Below are the code and all the weights of a small trained network. Each question names an input and a class and asks about switching units off, where a switched-off unit gives its printed mean instead of its output.

import numpy as np


def w(rows, s, z=0):
    codes = np.array(rows[::2]) - 128.0
    scale = np.full(codes.shape[1], s)
    scale[-1] = z or s
    return codes * scale


def f(y):
    return np.maximum(y, 0)


def log_softmax(a):
    a = a - a.max(-1, keepdims=True)
    return a - np.log(np.exp(a).sum(-1, keepdims=True))


def net(x, mask):
    res = np.array(x, float).reshape(1, 7) / 4 @ E
    y = f(res @ A[0][:, :-1].T + A[0][:, -1])
    res = res + np.where(mask, y, B[0][:, -1]) @ B[0][:, :-1]
    return log_softmax(res[-1] @ U[:, :-1].T + U[:, -1])


A, B = {}, {}
E = w([
[116,109,128,44,169,115,205,78,50,213],'x0',
[78,174,194,76,30,60,116,101,255,141],'x1',
[171,125,45,162,115,170,110,99,160,150],'x2',
[105,126,81,150,100,160,208,41,150,105],'x3',
[64,130,173,178,183,68,124,75,97,78],'x4',
[123,115,89,101,233,80,156,39,75,210],'x5',
[55,148,215,180,168,39,93,65,140,108],'x6',
],0.0094)
A[0] = w([
[132,147,98,94,45,151,137,158,176,121,44],'N0',
[140,110,143,155,109,101,109,137,145,128,2],'N1',
[152,128,79,139,169,155,148,80,91,145,173],'N2',
[124,135,170,175,82,125,61,162,182,75,108],'N3',
[137,135,190,185,114,119,87,151,151,71,74],'N4',
[128,151,163,162,100,128,106,172,184,76,93],'N5',
[99,136,245,92,123,61,137,160,126,135,166],'N6',
[54,128,159,163,131,97,197,76,139,121,97],'N7',
[181,81,68,128,170,192,149,178,24,103,61],'N8',
[172,123,95,88,69,178,139,169,197,125,141],'N9',
[107,122,172,74,157,97,110,134,107,151,144],'N10',
[141,131,84,94,99,163,143,132,131,145,139],'N11',
[83,131,215,73,134,76,129,127,92,133,53],'N12',
],0.011,0.0031)
B[0] = w([
[189,108,102,78,65,174,132,102,211,185,202],'N0',
[135,182,128,147,147,174,130,144,120,93,148],'N1',
[94,131,44,183,159,48,83,134,73,138,210],'N2',
[54,98,173,198,133,161,46,226,235,58,237],'N3',
[75,89,178,206,131,163,109,149,173,44,209],'N4',
[66,117,160,158,132,177,89,218,229,76,216],'N5',
[159,189,254,69,144,208,128,113,141,140,249],'N6',
[119,89,128,144,131,144,202,6,139,48,227],'N7',
[98,214,94,210,91,189,194,247,8,187,240],'N8',
[159,95,73,31,9,134,172,172,200,163,224],'N9',
[207,112,198,84,166,103,83,137,83,152,203],'N10',
[187,124,78,109,101,126,148,143,123,165,183],'N11',
[165,148,221,48,162,167,161,78,66,137,231],'N12',
],0.0067,0.015)
U = w([
[78,121,184,184,113,170,93,181,191,52,167],'0',
[98,103,82,157,156,97,185,1,119,72,116],'1',
[153,109,53,141,223,33,32,99,104,196,6],'2',
[195,123,76,46,39,170,138,162,186,167,108],'3',
[149,146,254,61,171,151,135,82,89,128,236],'4',
[138,158,58,186,137,158,150,210,10,165,113],'5',
],0.0091,0.0013)

Each question gives the input, the list of numbers given to net, and the class t.
The units are the neurons (one row each of A and B). Each row of codes is followed by its name. A weight is (code - 128) times the scale printed after its matrix; where a second scale follows, it is the last column's (A, B and U).
mask holds one flag per neuron, in row order. A switched-off neuron (its flag False) gives its mean, the last column of its row in B, instead of its output. The means were averaged over made-up inputs and are rounded, as every weight is.
A unit's drop is (log p(t) with every unit on - log p(t) with that unit switched off) / (log p(t) with every unit on - log p(t) with every unit switched off).
The circuit of an input: a set's keep is (log p(t) with only the set's units on - log p(t) with every unit switched off) / (log p(t) with every unit on - log p(t) with every unit switched off). Starting from the 12 units with the biggest drops (on a tie, the unit counted first), units are removed one at a time, each time the one whose removal leaves the highest keep (on an exact tie, the one counted first), for as long as the keep stays at least 0.8.
units of the circuit, in order: the units of the circuit, biggest drop first
k most important neurons: the k neurons with the biggest drops, biggest first
drop when u is switched off: that unit's drop, to one decimal
input [-7,-7,4,-7,7,1,-4], class 5: units of the circuit, in order	N8
input [3,8,8,1,8,0,5], class 4: units of the circuit, in order	N6, N12
input [4,-5,-3,2,4,8,3], class 1: 3 most important neurons	N7, N2, N6
input [3,5,-6,-5,-2,-5,0], class 4: 3 most important neurons	N6, N12, N10
input [-6,7,2,2,2,-6,-8], class 3: 4 most important neurons	N9, N0, N11, N7
input [8,1,-7,-3,-3,6,-6], class 5: 3 most important neurons	N8, N2, N7
input [0,-5,3,7,-5,-3,-3], class 5: 3 most important neurons	N8, N2, N6
input [-4,4,3,3,-3,-6,-3], class 3: 2 most important neurons	N9, N0
input [-3,8,-8,4,7,0,7], class 4: 2 most important neurons	N12, N6
input [-2,-2,-4,-4,-7,4,3], class 4: 2 most important neurons	N2, N8
input [4,-6,-3,4,1,-8,2], class 5: drop when N12 is switched off	0.0
input [-1,-8,-4,2,3,3,3], class 5: drop when N8 is switched off	0.1
input [6,-3,5,-3,6,8,3], class 2: drop when N2 is switched off	0.4
input [0,5,2,3,7,5,1], class 1: units of the circuit, in order	N7
input [-4,-6,3,-2,-2,-2,-7], class 5: drop when N8 is switched off	5.0
